Rows lie near named flat spaces through zero. A row that begins with a name and a colon came from that space; any other row is followed by the name of its block's space that it lies nearest.
bz-fb: [-20, 18, -17, 25, 16, -6, 10, -6, -12, -6, 4, 7, -11, 6, -4, 10, -38, -2, 16, -11, 2]
mh-ft: [-8, 22, 5, 5, 1, 8, 0, -6, -6, -14, -5, 17, 5, -11, -10, -39, 2, -11, -4, -2, -17]
nf-bd: [1, -19, -2, -10, -11, -22, 8, 11, 11, 11, -24, -34, 2, -16, -6, -2, 16, 6, -6, 24, -13]
nf-bd: [-1, -37, -14, -20, -28, -76, -2, -30, 16, 7, -15, -28, -7, -13, 19, -2, 10, 24, 2, 33, -22]
zh-jl: [34, -38, -42, 4, -50, -9, 6, 9, 13, 18, -14, -52, 21, -5, -34, 52, 32, 27, 33, 13, 16]
mh-ft: [15, -6, 17, -39, -1, -16, 14, 5, 9, -9, 9, -12, -33, 16, 8, 18, -3, 25, -28, 13, -37]
nf-bd: [-22, -33, 10, -31, 36, 7, 22, -29, -24, -9, 15, -32, 41, 20, -26, 3, 10, 8, 11, 0, 44]
zz-sd: [-33, 14, -20, -16, 7, -40, 1, -38, -34, -15, 3, -25, 19, -7, -29, -15, -3, -6, 8, 23, 4]
nf-bd: [-30, 28, 24, -17, 27, -23, 16, -28, -15, -45, 12, 12, -26, 13, 11, -47, -4, 12, -19, 3, -30]
zz-sd: [7, 19, -32, -11, -25, -31, -18, -13, -20, 4, 10, -16, -3, -6, -18, 27, -4, -6, 2, 21, -7]
bz-fb: [0, -16, 19, -15, 6, -13, 10, -6, 13, -7, -4, 2, -11, 3, 17, -18, 4, 13, -13, 4, -19]
zh-jl: [36, -3, 17, -10, 8, 27, 25, -4, 8, -29, 20, 19, -21, 20, -1, -28, 3, 8, -10, -9, -39]
nf-bd: [36, 3, -6, 0, 30, 32, 13, 5, -18, -7, 41, -1, -17, 26, -5, 15, -13, -24, -4, -1, 2]
zz-sd: [-4, 34, 18, 5, 8, 14, -6, 34, 2, -3, -3, 8, -30, -1, 15, -4, 3, -10, -27, 2, -15]
bz-fb: [21, 17, -28, 16, 9, 33, -39, -9, -41, 7, 60, 5, 16, 29, 5, 55, 13, -33, 22, -14, 83]
bz-fb: [36, -19, -15, 1, 2, 16, 0, -5, -3, 11, 25, 3, 2, 13, -2, 24, -10, -12, 10, -4, 10]
mh-ft: [10, 22, -11, -28, -20, -23, 1, -15, -14, -18, 5, -10, -9, -7, -27, -12, 5, 3, -14, 24, -43]
zh-jl: [56, -24, -19, 0, -41, 43, 10, 32, 21, 20, -11, -16, 17, -5, -41, 37, 16, 12, 14, -7, -9]
bz-fb: [-81, 22, 40, -15, 47, -49, 4, -36, -19, -42, 3, 2, -16, 14, 42, -47, 8, 19, -18, 3, 16]
nf-bd: [-45, 20, 28, -12, 6, -20, 3, -2, 2, -18, -25, 1, -3, -13, 6, -42, 12, 13, -20, 7, -17]
mh-ft: [30, 1, -7, -28, 1, -5, 11, -33, -19, -27, 30, -3, -3, 12, -20, -24, 8, -6, -5, 16, -29]
bz-fb: [15, 7, 14, 5, -17, 11, -15, 21, 18, 2, 0, 17, -18, 2, 26, 6, 19, 8, -12, -8, -3]
zz-sd: [20, -17, 25, -26, -1, 31, -19, 30, 14, 32, 6, 9, 2, 8, 17, 42, 2, -2, -24, -9, 18]
nf-bd: [25, 3, -16, 23, 0, 33, -30, -5, -9, 18, 38, 40, 6, 19, 18, 44, -22, -20, 20, -31, 45]
nf-bd: [16, 23, -18, 30, -26, 9, 9, 20, 12, -9, -14, 9, -21, -9, -13, -3, -6, 8, 9, -7, -35]
zh-jl: [39, -32, 36, -13, 5, 63, 11, 18, 27, 5, 9, 31, 8, 18, 7, 0, 7, 9, -9, -32, 0]
mh-ft: [-43, 11, 6, 7, 8, -17, 1, 27, 8, 19, -27, -9, -15, -6, 10, 37, -34, 15, -7, -5, 6]
mh-ft: [13, 15, 13, 4, -15, -3, -11, 23, 17, -2, -6, 10, -31, -5, 26, -10, 18, 2, -22, 6, -25]
mh-ft: [-13, 6, -25, 24, -11, -8, -16, 4, -7, 17, -10, -9, 14, -13, -6, 20, -3, -10, 19, 1, 27]
bz-fb: [-44, 9, -14, 20, 16, -16, 13, -1, -8, 8, -23, -8, 7, -11, -15, 7, -42, 1, 16, -5, 6]
zh-jl: [57, -17, -1, 1, -21, 56, 15, 11, 18, -6, 13, 18, 6, 15, -22, 11, 10, 14, 12, -26, -14]
bz-fb: [-27, 26, 13, -5, -1, -21, 17, -8, 2, -28, -25, 4, -10, -18, -12, -59, 1, 9, -14, 10, -50]
mh-ft: [35, -8, -6, 2, 15, 9, 6, 2, -5, -4, 35, -2, -27, 25, 17, 20, -4, -10, -3, 3, 1]
zh-jl: [-9, 1, -13, 62, 4, -26, 26, 19, 25, -14, -27, -10, -43, -9, 30, -32, 1, 8, 16, 5, -24]
zz-sd: [-14, 0, -4, -10, -1, -6, -6, -1, -9, 7, -2, -14, 13, -1, -9, 19, 2, 3, 2, 4, 19]
zh-jl: [65, -28, -10, 11, -10, -15, 39, 2, 30, -22, 5, -9, -52, 5, 14, -36, 8, 8, -4, 22, -76]
mh-ft: [20, -29, -13, 10, -4, -11, -12, -14, 2, 6, 18, -10, 5, 9, 23, 11, 24, -5, 16, 6, 32]
bz-fb: [10, -60, 21, -26, 8, -3, -6, 3, 21, 34, -1, -14, 16, 7, 29, 29, 10, 7, -8, 3, 33]
zz-sd: [-28, 13, -20, 4, 5, -25, 4, -18, -17, -1, -6, -7, 7, -7, -20, 5, -30, -2, 12, 5, -2]
mh-ft: [10, -25, -9, -18, -18, -21, -4, -3, 6, 12, 1, -25, 2, 4, 2, 36, 11, 19, 3, 11, 10]
zz-sd: [38, -7, -2, 1, -28, 15, -15, 22, 15, 8, 7, -3, -10, 5, 11, 25, 32, 7, -4, 0, 5]
zz-sd: [-22, -26, 31, -6, 8, 19, -16, 35, 22, 37, -15, -1, 11, 7, 31, 54, 2, 17, -8, -22, 54]
nf-bd: [20, 33, 1, 19, 8, 23, -22, 6, -7, -2, 33, 47, -29, 15, 29, 8, -23, -24, -8, -19, -1]
zh-jl: [34, 21, -44, -10, -40, -11, -1, 14, -13, 12, -9, -33, 0, -24, -57, 21, -5, -15, -2, 34, -44]
zh-jl: [-25, 12, -1, 17, 2, -1, 2, 21, 2, 6, -22, -12, 0, -12, -4, 3, 0, 0, 2, 1, 9]
bz-fb: [-48, -12, -17, 6, 17, -18, 10, -1, -13, 20, -22, -36, 27, -6, -23, 36, -26, 6, 21, 1, 40]
nf-bd: [4, 13, 20, -13, 0, 25, 1, -8, 4, -8, 1, 41, 7, -2, -10, -27, -17, -2, -11, -19, -27]
zh-jl: [13, -19, -17, 37, -26, 19, 25, 44, 29, 8, -37, -36, -1, -9, -19, 21, 25, 27, 25, -5, 3]
zz-sd: [-28, 33, -29, 22, -13, -56, -4, -24, -20, -30, -4, -23, -17, -10, 0, -26, 20, 4, 14, 25, -7]
zz-sd: [41, -5, -21, -28, -34, 6, -14, -5, -15, -1, 19, -30, 19, 3, -33, 23, 46, -1, 2, 21, 9]
[-24, 35, 11, 1, 37, -2, 25, -16, -21, -32, 0, 13, -11, -7, -16, -69, -25, -23, -14, 8, -44] | zz-sd
[-27, 43, -10, -1, -20, -7, 8, 0, -16, -21, -33, -15, 18, -33, -54, -49, 16, -3, -2, 18, -36] | bz-fb
[24, 20, 1, -10, -17, 2, -3, 9, 2, -11, 5, 4, -21, -3, -4, -12, 12, -2, -18, 11, -37] | mh-ft
[26, 21, -21, 18, -27, 33, -13, 2, -9, -2, -1, 13, 27, -19, -35, -26, 22, -26, 14, -2, -4] | mh-ft
[9, 0, -5, -35, -1, -30, -10, -40, -24, -15, 23, -10, 9, -1, -8, -28, 19, -15, -10, 30, -12] | zz-sd
[22, -29, -3, -20, 7, 8, -8, -13, -11, 9, 27, -15, 20, 15, 1, 22, 19, -10, 4, 6, 36] | bz-fb
[36, -8, -5, -3, -25, 16, 1, 14, 15, 9, -8, 2, 3, -11, -15, -4, 9, -4, -3, 4, -27] | bz-fb
[-8, 34, -9, 2, 10, 25, 9, 25, -12, 16, -8, 11, -6, -7, -35, 28, -60, -16, -8, -10, -23] | zz-sd
[22, 5, -2, 16, -15, 46, 2, 30, 13, 12, -10, 16, 8, -6, -19, 11, -5, -3, 5, -20, -5] | zh-jl
[9, 3, -14, -2, -14, 24, -6, 28, 1, 31, -6, -4, 9, -1, -25, 63, -28, 3, 5, -13, 12] | zz-sd
[-76, 14, 2, -35, -28, -85, -8, -8, 3, 9, -54, -34, 3, -31, -10, 15, -13, 43, -15, 27, -21] | mh-ft
[-32, 36, 16, -1, 22, 5, 25, 13, -13, -31, -11, -15, -17, 3, -16, -26, 5, 9, -14, 4, -19] | zh-jl
[-39, 40, -2, -17, 14, -32, -3, -2, -28, -8, -8, -23, -8, -14, -17, -13, -9, -14, -21, 28, -15] | zh-jl
[-9, 8, -5, -7, 9, 3, -11, -19, -24, -1, 8, -1, 27, -8, -17, -21, 7, -25, 3, 9, 15] | bz-fb
[34, -32, -5, -35, -15, -21, 3, -10, 5, 1, 19, -27, -12, 18, 5, 35, 17, 21, -7, 18, -6] | mh-ft
[-7, -20, -11, 17, -5, -25, 10, 0, 11, -2, -12, -26, -7, 0, 12, 4, 16, 18, 16, 8, 10] | zh-jl
[28, 6, -11, 16, -14, 22, -15, 11, 7, 14, 10, 27, -5, 0, 5, 18, -15, -13, 5, -14, -1] | nf-bd
[-9, 19, -5, 2, 4, -32, 0, -24, -12, -24, 7, 1, -16, -5, 9, -41, 7, -9, -5, 19, -23] | zz-sd
[34, -21, -24, 7, 10, 31, 8, 5, -11, 14, 28, -14, 8, 22, -17, 52, -15, -10, 20, -9, 30] | mh-ft
[24, -30, -11, 8, -19, 14, 4, 28, 26, 37, -21, -6, 6, -11, -7, 37, -18, 4, 8, -5, -4] | bz-fb
[-36, 24, 0, 5, -13, -6, -3, 9, -1, 9, -47, -1, 27, -43, -33, -41, -4, -13, -4, 10, -22] | bz-fb
[-2, -4, -53, 21, -29, -62, -8, -28, -12, -2, 0, -35, -3, -9, -5, 18, 8, 7, 32, 26, 8] | zh-jl
[-25, -5, -17, -8, -6, -63, -20, -38, -11, 4, 4, -7, 1, -5, 20, 6, -9, 3, 7, 18, 11] | zz-sd

Each name stands for a flat space through zero: a line, a plane or more. A row that begins with a name and a colon came from that space; any other row is followed by the name of the space it lies nearest, among the names in its block.
rr_hm: [1, 16, -2, -2, 32, -11, 3, 22, 32, 2, -37, -15, -11, 24, -10, 0, -9, -2, 10, 5, 32]
bb_ct: [-37, -22, -38, 7, -14, 17, 20, 16, 6, 2, 4, 9, -12, 33, 17, 29, -1, 17, 11, 19, -1]
cd_mq: [9, 5, 13, 3, -6, 17, -23, 0, -13, -14, 33, 22, 13, -25, -14, -8, 7, -12, -6, -26, -9]
cd_mq: [4, -13, -18, 5, -5, -5, 3, -14, -6, 12, -12, -6, 9, -8, 7, -3, 6, 0, 0, -6, 2]
rl_gn: [19, 14, 12, -20, 5, -12, -7, -14, -14, -16, 17, 4, -5, -10, 31, -12, 2, 30, 17, -4, -32]
cd_mq: [-15, 0, 2, 4, 1, 16, -3, 35, 26, -1, 9, 1, 0, 17, -12, 11, -10, -9, -14, -7, 21]
bb_ct: [16, -15, -14, -3, -25, -4, 7, -45, -45, -8, 27, 7, 14, -23, 18, -23, 2, 11, -6, -17, -45]
zd_jd: [-19, 19, 14, -19, -4, 28, -12, 24, 7, -31, 49, 32, -8, 15, 11, 11, -6, 19, 4, -3, -26]
cd_mq: [4, -29, -29, 21, -15, 3, 12, -9, -38, -15, 24, 6, -6, 0, 2, -2, -1, 8, 9, -10, -17]
rl_gn: [19, 0, 29, -1, -2, 0, -33, 22, 2, 0, 28, 2, -2, -31, 22, 13, 19, 15, 12, -10, 1]
rr_hm: [8, 14, -10, -5, 22, -10, 1, -19, -9, -9, -24, 6, -6, 1, -3, -11, 4, 5, 24, 3, -4]
rr_hm: [14, -5, 45, 15, -10, -9, 0, 20, -6, 0, 22, -21, -11, -9, -21, 2, -10, -18, -23, 10, 9]
bb_ct: [-1, -17, -45, 10, -4, 12, 11, -9, -17, -16, 12, 12, 9, 12, -5, -15, -9, 1, -1, -31, -10]
rl_gn: [-19, -24, -18, 10, -12, 11, -11, 23, 27, 35, -14, -5, 9, -7, 19, 34, 21, 1, 2, 3, 31]
zd_jd: [3, -7, -9, -1, -9, 8, -9, -3, -9, -5, 20, 11, 8, -11, 13, -1, 6, 9, 2, -17, -12]
zd_jd: [25, -17, -6, 12, -2, -28, 22, -17, -16, 6, -13, -33, 1, 0, -4, -23, -14, -5, -15, -6, 2]
cd_mq: [-22, -4, -73, 18, 22, 22, 18, -13, -21, -30, -20, 36, -6, 35, -32, -6, -5, -7, 33, -12, 2]
zd_jd: [-4, 50, 11, -39, 37, -3, 21, 28, 60, -30, -9, -16, 1, 67, -17, -39, -60, 0, -38, -22, 6]
rr_hm: [-11, 26, 7, -12, 19, 12, -5, 18, 30, -11, -8, 8, 3, 20, -21, -5, -14, -12, -9, -8, 14]
cd_mq: [-6, -30, -23, 17, -14, -14, 29, -6, -11, 16, -15, -23, -9, 14, 8, 8, -5, 3, -3, 19, 4]
rl_gn: [-1, 27, 31, -30, -3, 10, -20, -6, -2, -16, 32, 24, 1, -13, 22, -1, 7, 19, 6, 2, -35]
rr_hm: [6, 8, 48, -12, -14, -4, -7, 13, 6, 1, 29, -11, -4, -10, 10, 4, -5, 4, -20, 11, -11]
cd_mq: [2, 12, 17, -14, 7, 1, -9, 28, 20, -10, 19, -2, -9, 10, 18, 5, -7, 19, 2, -3, -2]
cd_mq: [1, -7, -2, 14, -6, 13, 4, 4, -35, -34, 42, 20, -16, 6, -14, -1, -7, 3, 11, -3, -22]
rr_hm: [-4, -26, -44, 1, -14, -3, 0, -26, -14, 22, -15, 5, 10, -17, 43, 12, 27, 26, 25, 0, -12]
zd_jd: [4, -13, -35, 12, 5, 12, -7, 9, 2, -7, 5, 8, 13, 1, -5, -7, 0, -2, 2, -38, 12]
bb_ct: [22, 12, 29, -13, -9, -3, -34, -38, -26, 8, 10, 19, 17, -60, 16, -6, 34, 2, 13, -3, -25]
cd_mq: [-1, -1, -13, -3, 6, 3, 3, 16, 2, -17, 15, 4, -12, 18, 15, 3, -8, 22, 14, -6, -7]
rr_hm: [4, 63, 86, -30, 31, 1, -22, 40, 51, -16, 5, -5, -8, 11, -34, -8, -23, -22, -26, 9, 18]
rl_gn: [-4, 2, 18, 14, -1, 20, -10, 29, -10, -27, 40, 18, -14, 4, -25, 10, -6, -9, 2, -4, 0]
bb_ct: [17, 8, 24, -2, 1, -2, -21, -5, -5, 2, 8, 3, 8, -29, -2, -5, 12, -6, 0, -9, -1]
bb_ct: [19, -18, 32, 9, -28, -6, 2, 10, -24, -10, 54, -15, -6, -13, 7, -4, -11, 5, -24, -5, -21]
rl_gn: [-33, -5, -45, 17, 2, 38, -5, -6, -6, -5, -11, 43, 12, 5, -34, 14, 14, -25, 15, -8, 13]
rl_gn: [8, -1, 29, -7, -7, -22, 11, 6, 22, 25, -14, -39, 3, 1, 8, -3, -11, -5, -31, 13, 13]
rl_gn: [38, 6, 3, 9, 20, -13, -1, -6, -47, -50, 33, 8, -24, -2, -6, -27, -11, 19, 30, -19, -28]
bb_ct: [1, 6, 14, 8, 8, 12, -20, 21, 0, -10, 14, 15, -7, -10, -13, 12, 10, -6, 14, -3, 10]
zd_jd: [20, -14, 21, 7, -17, -27, 20, -27, -40, 0, 10, -22, -15, -12, 8, -9, -4, 7, -3, 25, -26]
bb_ct: [-5, -37, 16, 8, -46, 8, -9, 30, 3, 20, 51, -13, 3, -18, 39, 29, 9, 17, -23, -1, -5]
rl_gn: [32, 3, 49, -8, -2, -29, 1, 21, 1, -7, 29, -35, -19, -3, 25, -7, -16, 23, -11, 5, -11]
zd_jd: [0, 25, 0, -12, 31, -17, 10, -7, 36, 16, -62, -20, 7, 19, -22, -17, -12, -20, -10, 6, 31]
zd_jd: [-36, 23, 23, -8, 10, 20, -13, 27, 33, 9, -15, 19, -12, 12, -12, 36, 12, -9, 12, 37, 21]
rr_hm: [-8, -18, 5, -1, -36, 13, 8, 0, -16, -8, 50, 5, 5, 0, 14, 1, -10, 7, -26, -6, -30]
bb_ct: [-5, -14, -11, 9, -7, 13, -7, 21, 7, 1, 15, 3, 4, 1, 3, 10, 2, 1, -3, -15, 10]
zd_jd: [15, -25, -10, 15, -19, -4, -2, -18, -37, -1, 21, 1, 2, -25, 13, -2, 12, 8, 8, -8, -18]
rr_hm: [3, -27, -39, 17, -19, 6, 2, -43, -49, 1, 3, 21, 12, -27, 2, -4, 22, -1, 17, -9, -22]
[-11, -3, 4, 10, -5, -7, 13, -22, 0, 28, -40, -12, 8, -6, -29, 1, 5, -34, -16, 25, 18] | cd_mq
[5, -18, 30, 11, -12, -13, 13, 53, 13, -3, 35, -35, -29, 22, 16, 18, -21, 18, -15, 15, 9] | rl_gn
[-21, -1, -27, -7, 0, 0, 19, -16, 2, 7, -24, 4, -3, 20, 11, 6, 0, 9, 10, 19, -7] | bb_ct
[-12, 26, 16, -8, 17, -9, 10, -22, 5, 9, -45, 0, -5, 7, -28, -2, 1, -22, 4, 36, 8] | cd_mq
[-1, -8, -15, 9, 4, -2, -11, -13, 7, 29, -38, -1, 14, -22, -3, 8, 24, -14, 9, 1, 24] | zd_jd
[-22, -8, 17, -1, -19, 18, 11, 56, 41, -2, 38, -17, 0, 36, -5, 11, -33, -6, -50, -8, 15] | rr_hm
[-26, -24, -48, 12, -6, 14, 10, 13, 5, 6, -6, 9, -5, 21, 16, 25, 7, 15, 19, 4, 9] | rl_gn
[10, -7, 17, 5, -6, -12, 8, 5, -11, -4, 13, -15, -12, 1, 3, -1, -8, 4, -5, 9, -6] | rr_hm
[12, -18, 35, 1, -30, -30, 12, -28, -22, 33, -5, -33, -3, -29, 22, 6, 11, 2, -15, 39, -15] | zd_jd
[4, -8, -34, -8, -5, 5, -15, -25, 8, 23, -19, 7, 36, -25, 20, -9, 19, 1, -3, -32, 3] | bb_ct
[-4, -39, 0, 32, -45, 20, -6, -4, -30, 13, 38, 7, 18, -33, -19, 11, 12, -29, -29, -12, -1] | rr_hm
[-20, 14, 14, 7, 5, 17, -4, 8, 20, 9, -18, 9, 10, 4, -47, 5, -2, -43, -20, 7, 28] | cd_mq
[-11, 23, -6, 8, 35, 1, 0, -4, 1, -6, -46, 16, -17, 12, -36, 7, 8, -18, 34, 26, 23] | zd_jd
[27, -40, 29, 27, -40, -20, -4, -21, -54, 20, 29, -19, -5, -54, 14, 10, 24, -1, -2, 17, -17] | rr_hm
[6, 0, 45, -17, -28, -17, 15, -8, -11, 2, 32, -21, -9, -3, 27, -3, -13, 17, -25, 26, -36] | zd_jd
[-3, 10, 2, -17, 12, -5, -5, 22, 38, 10, -14, -13, 1, 13, 23, 6, -3, 16, -1, -2, 14] | cd_mq
[-19, 68, 52, -61, 20, 1, -5, -13, 35, -11, -11, 17, -3, 17, 12, -8, -9, 13, -3, 33, -30] | zd_jd
[5, -19, -13, 21, -6, 6, 11, 21, -19, -25, 34, -1, -14, 16, -10, -2, -16, 4, -1, -14, -4] | zd_jd
[13, 30, 12, -23, 22, -20, 20, -15, 8, -18, -16, -15, -4, 26, -9, -35, -31, 2, -13, 0, -12] | zd_jd
[-7, -9, -8, 18, 0, 14, -3, 17, -5, -9, 11, 10, -6, 5, -19, 10, 0, -10, 5, -5, 12] | rl_gn
